Below are the code and all the weights of a small trained network. Each question names an input and a class and asks about switching units off, where a switched-off unit gives its printed mean instead of its output.

import numpy as np


def w(rows, s, z=0):
    codes = np.array(rows[::2]) - 128.0
    scale = np.full(codes.shape[1], s)
    scale[-1] = z or s
    return codes * scale


def f(y):
    return np.maximum(y, 0)


def log_softmax(a):
    a = a - a.max(-1, keepdims=True)
    return a - np.log(np.exp(a).sum(-1, keepdims=True))


def net(x, mask):
    res = np.array(x, float).reshape(1, 7) / 4 @ E
    y = f(res @ A[0][:, :-1].T + A[0][:, -1])
    res = res + np.where(mask, y, B[0][:, -1]) @ B[0][:, :-1]
    return log_softmax(res[-1] @ U[:, :-1].T + U[:, -1])


A, B = {}, {}
E = w([
[86,145,225,107,173,108,5,184,100],'x0',
[106,132,140,140,124,138,139,114,139],'x1',
[153,107,121,139,123,108,104,128,107],'x2',
[156,114,130,145,113,111,104,128,127],'x3',
[68,97,92,170,46,214,124,232,103],'x4',
[148,19,202,52,104,154,172,124,133],'x5',
[114,126,152,165,141,155,141,114,145],'x6',
],0.012)
A[0] = w([
[143,85,119,115,88,159,168,124,99,108],'n0',
[106,133,101,128,85,87,78,88,105,152],'n1',
[170,110,68,140,141,120,192,65,146,239],'n2',
[172,140,120,124,159,87,178,63,140,218],'n3',
[135,103,126,118,149,113,145,182,173,100],'n4',
[115,135,154,96,163,104,70,99,170,124],'n5',
[126,155,168,83,146,126,130,107,152,129],'n6',
[95,145,194,107,145,131,49,152,125,138],'n7',
[110,111,141,139,112,162,95,189,148,121],'n8',
[47,109,161,140,97,161,56,235,101,3],'n9',
[136,228,143,128,176,93,80,120,126,247],'n10',
[110,127,118,166,169,135,102,127,150,215],'n11',
[129,144,185,93,187,88,88,92,114,135],'n12',
[140,125,209,100,153,112,148,103,111,152],'n13',
[107,171,83,117,127,123,109,154,124,183],'n14',
[111,94,61,162,69,166,180,186,127,172],'n15',
[138,132,101,131,119,154,151,137,127,140],'n16',
[176,148,121,105,164,111,147,40,144,221],'n17',
[133,19,188,65,114,140,159,127,141,137],'n18',
[176,148,117,126,118,117,175,95,143,171],'n19',
[124,180,111,164,129,114,120,132,122,244],'n20',
[110,109,67,161,92,121,132,126,130,180],'n21',
[139,98,80,165,143,153,113,158,116,191],'n22',
[137,4,191,56,114,144,159,127,149,151],'n23',
],0.015,0.0062)
B[0] = w([
[101,57,164,127,50,143,178,100,149,190],'n0',
[106,142,124,131,161,148,143,104,132,160],'n1',
[69,206,36,64,66,109,181,127,101,239],'n2',
[62,176,125,75,144,80,187,143,61,221],'n3',
[124,132,147,132,111,119,134,118,124,141],'n4',
[140,84,189,161,167,144,121,131,134,181],'n5',
[169,122,159,144,155,98,85,144,95,166],'n6',
[119,132,210,125,223,56,99,145,48,213],'n7',
[100,152,72,100,80,88,158,107,117,190],'n8',
[34,227,70,1,91,52,246,136,33,240],'n9',
[49,41,137,174,187,145,156,9,125,227],'n10',
[92,120,107,144,176,132,127,91,119,169],'n11',
[218,113,192,178,180,141,53,186,117,205],'n12',
[180,140,169,129,163,123,66,193,93,187],'n13',
[123,188,81,144,158,148,119,121,145,179],'n14',
[192,93,48,174,50,181,121,105,213,248],'n15',
[158,125,88,153,113,139,118,138,149,165],'n16',
[57,177,138,61,156,58,152,126,54,224],'n17',
[167,114,220,71,63,108,122,245,123,235],'n18',
[111,147,74,99,102,109,152,124,99,192],'n19',
[100,165,58,146,201,154,102,67,144,192],'n20',
[133,164,80,175,97,182,129,140,166,191],'n21',
[139,166,67,114,126,159,119,127,165,182],'n22',
[164,86,224,61,22,82,147,202,123,250],'n23',
],0.019,0.022)
U = w([
[53,212,84,106,186,97,143,118,105,253],'0',
[133,169,193,39,80,88,189,190,78,167],'1',
[115,89,210,194,243,140,94,73,105,115],'2',
[203,85,252,125,174,97,59,210,105,24],'3',
[166,184,73,173,109,255,128,110,234,132],'4',
[191,30,148,120,7,164,172,182,252,74],'5',
],0.0084,0.0022)

Each question gives the input, the list of numbers given to net, and the class t.
The units are the neurons (one row each of A and B). Each row of codes is followed by its name. A weight is (code - 128) times the scale printed after its matrix; where a second scale follows, it is the last column's (A, B and U).
mask holds one flag per neuron, in row order. A switched-off neuron (its flag False) gives its mean, the last column of its row in B, instead of its output. The means were averaged over made-up inputs and are rounded, as every weight is.
A unit's drop is (log p(t) with every unit on - log p(t) with that unit switched off) / (log p(t) with every unit on - log p(t) with every unit switched off).
The circuit of an input: a set's keep is (log p(t) with only the set's units on - log p(t) with every unit switched off) / (log p(t) with every unit on - log p(t) with every unit switched off). Starting from the 12 units with the biggest drops (on a tie, the unit counted first), units are removed one at a time, each time the one whose removal leaves the highest keep (on an exact tie, the one counted first), for as long as the keep stays at least 0.8.
units of the circuit, in order: the units of the circuit, biggest drop first
most important unit: the unit with the biggest drop
top k neurons: the k neurons with the biggest drops, biggest first
drop of u: that unit's drop, to one decimal
input [4,-3,4,1,-7,1,5], class 3: top neuron => [n12]
input [1,-3,7,2,-5,4,-4], class 3: units of the circuit, in order => [n9; n12]
input [1,-1,4,5,-1,-8,1], class 2: units of the circuit, in order => [n9; n10]
input [1,7,-3,-2,0,4,0], class 3: units of the circuit, in order => [n9; n2]
input [-3,-1,-6,4,-3,0,4], class 0: top 2 neurons => [n23; n18]
input [5,-8,7,-6,0,6,-8], class 3: top 2 neurons => [n2; n12]
input [0,4,-2,-4,4,0,4], class 4: top 2 neurons => [n23; n17]
input [2,2,5,-5,0,-8,8], class 2: top 3 neurons => [n2; n10; n9]
input [-1,-3,1,-8,2,0,3], class 4: top 2 neurons => [n23; n18]
input [0,5,-8,-7,1,-2,3], class 4: top 2 neurons => [n9; n17]
input [7,1,4,-4,-6,-8,1], class 2: drop of n19 => 0.0
input [-6,-3,2,6,1,-8,3], class 4: drop of n15 => 0.1
input [5,2,-8,-6,1,-7,4], class 0: drop of n9 => 1.2
input [0,-8,-1,4,8,-2,0], class 4: most important unit => n15
input [8,-3,-7,-7,-6,-3,6], class 2: drop of n10 => 0.2
